(in the rows, 128 means zero)
Group and class of each row
| 115 | 125 | 130 | 116 | 113 | 130 | 148 | 132 | 129 | 128 | 130 | 145 | 118 | 120 | 144 | 144 | 126 | 129 | 115 |  54 | 125 | 122 | 134 | 119 | 111 | 130 | 131 | => <26>/befab
| 116 | 122 | 123 | 119 | 127 | 131 | 151 | 132 | 130 | 126 | 132 | 138 | 123 | 118 | 140 | 153 | 126 | 130 | 106 |  49 | 124 | 118 | 135 | 125 | 124 | 131 | 116 | => <31>/Sened
| 121 | 131 | 120 | 126 | 118 | 130 | 141 | 135 | 114 | 127 | 127 | 135 | 124 | 127 | 137 | 136 | 130 | 126 | 119 |  69 | 129 | 133 | 135 | 125 | 135 | 130 | 120 | => <30>/fotav
| 110 | 127 | 130 | 113 | 122 | 129 | 130 | 126 | 121 | 127 | 130 | 150 | 118 | 124 | 147 | 144 | 120 | 129 | 123 |  61 | 125 | 120 | 142 | 120 | 112 | 126 | 134 | => <26>/befab
| 126 | 130 | 125 | 122 | 120 | 129 | 139 | 133 | 124 | 129 | 128 | 141 | 124 | 123 | 141 | 139 | 121 | 128 | 114 |  55 | 126 | 136 | 133 | 123 | 126 | 131 | 119 | => <30>/fotav
| 124 | 131 | 128 | 126 | 115 | 131 | 132 | 121 | 124 | 129 | 128 | 158 | 122 | 127 | 150 | 118 | 121 | 126 | 116 | 112 | 129 | 135 | 135 | 122 | 136 | 129 | 116 | => <30>/vas
| 120 | 132 | 125 | 127 | 125 | 129 | 116 | 116 | 119 | 130 | 133 | 158 | 121 | 125 | 137 | 125 | 123 | 126 | 122 | 105 | 132 | 128 | 138 | 125 | 140 | 128 | 131 | => <30>/vas
| 118 | 122 | 133 | 114 | 109 | 132 | 146 | 131 | 127 | 128 | 129 | 142 | 116 | 118 | 142 | 153 | 125 | 130 | 115 |  49 | 125 | 119 | 136 | 119 | 103 | 129 | 128 | => <26>/nug
| 115 | 122 | 125 | 115 | 128 | 130 | 140 | 131 | 130 | 126 | 125 | 131 | 128 | 123 | 150 | 146 | 122 | 132 | 115 |  49 | 124 | 123 | 134 | 126 | 117 | 132 | 116 | => <31>/Sened
| 110 | 125 | 126 | 121 | 133 | 131 | 123 | 116 | 132 | 128 | 130 | 138 | 125 | 124 | 145 | 131 | 124 | 130 | 129 |  77 | 129 | 138 | 135 | 123 | 116 | 132 | 129 | => <31>/tepa
| 122 | 126 | 131 | 128 | 127 | 136 | 120 | 117 | 125 | 127 | 132 | 153 | 117 | 125 | 142 | 141 | 125 | 129 | 140 |  97 | 128 | 125 | 135 | 124 | 119 | 130 | 127 | => <26>/nug
| 124 | 131 | 125 | 116 | 116 | 127 | 138 | 128 | 126 | 132 | 130 | 147 | 121 | 122 | 144 | 134 | 124 | 129 | 103 |  72 | 129 | 129 | 136 | 124 | 132 | 131 | 123 | => <30>/fotav
| 120 | 127 | 132 | 123 | 123 | 128 | 128 | 125 | 123 | 127 | 130 | 147 | 116 | 119 | 127 | 141 | 130 | 128 | 126 |  86 | 131 | 121 | 134 | 121 | 121 | 127 | 139 | => <26>/befab
| 109 | 126 | 131 | 120 | 119 | 132 | 141 | 130 | 124 | 127 | 128 | 143 | 121 | 123 | 132 | 150 | 122 | 126 | 118 |  52 | 125 | 125 | 133 | 125 | 117 | 130 | 121 | => <31>/tepa
| 115 | 123 | 123 | 115 | 140 | 131 | 133 | 131 | 133 | 133 | 129 | 129 | 124 | 123 | 146 | 151 | 125 | 129 | 115 |  49 | 123 | 124 | 137 | 128 | 119 | 132 | 115 | => <31>/Sened
| 123 | 129 | 126 | 123 | 124 | 126 | 134 | 131 | 123 | 130 | 128 | 137 | 122 | 125 | 135 | 132 | 122 | 124 | 117 |  78 | 129 | 134 | 135 | 126 | 135 | 126 | 121 | => <30>/fotav
| 118 | 124 | 126 | 119 | 128 | 131 | 139 | 129 | 135 | 126 | 130 | 131 | 124 | 124 | 146 | 143 | 123 | 129 | 117 |  49 | 124 | 129 | 134 | 124 | 114 | 131 | 118 | => <31>/tepa
| 121 | 124 | 124 | 119 | 130 | 126 | 143 | 131 | 132 | 124 | 131 | 132 | 127 | 124 | 138 | 146 | 126 | 128 | 115 |  75 | 121 | 116 | 129 | 124 | 124 | 127 | 116 | => <31>/Sened
| 109 | 129 | 122 | 118 | 128 | 130 | 123 | 120 | 126 | 129 | 130 | 144 | 116 | 122 | 145 | 132 | 121 | 126 | 121 |  49 | 132 | 134 | 134 | 123 | 129 | 129 | 130 | => <30>/vas
| 121 | 126 | 121 | 121 | 124 | 128 | 128 | 114 | 134 | 128 | 131 | 139 | 117 | 121 | 131 | 136 | 125 | 123 | 111 |  76 | 132 | 130 | 132 | 122 | 141 | 128 | 126 | => <30>/vas
| 115 | 122 | 135 | 121 | 116 | 133 | 136 | 129 | 125 | 127 | 127 | 143 | 115 | 121 | 139 | 143 | 126 | 131 | 132 |  55 | 125 | 129 | 136 | 116 | 102 | 127 | 134 | => <26>/nug
| 117 | 125 | 124 | 120 | 131 | 131 | 131 | 133 | 130 | 127 | 130 | 117 | 122 | 125 | 145 | 146 | 118 | 129 | 122 |  49 | 125 | 126 | 133 | 126 | 113 | 135 | 120 | => <31>/Sened
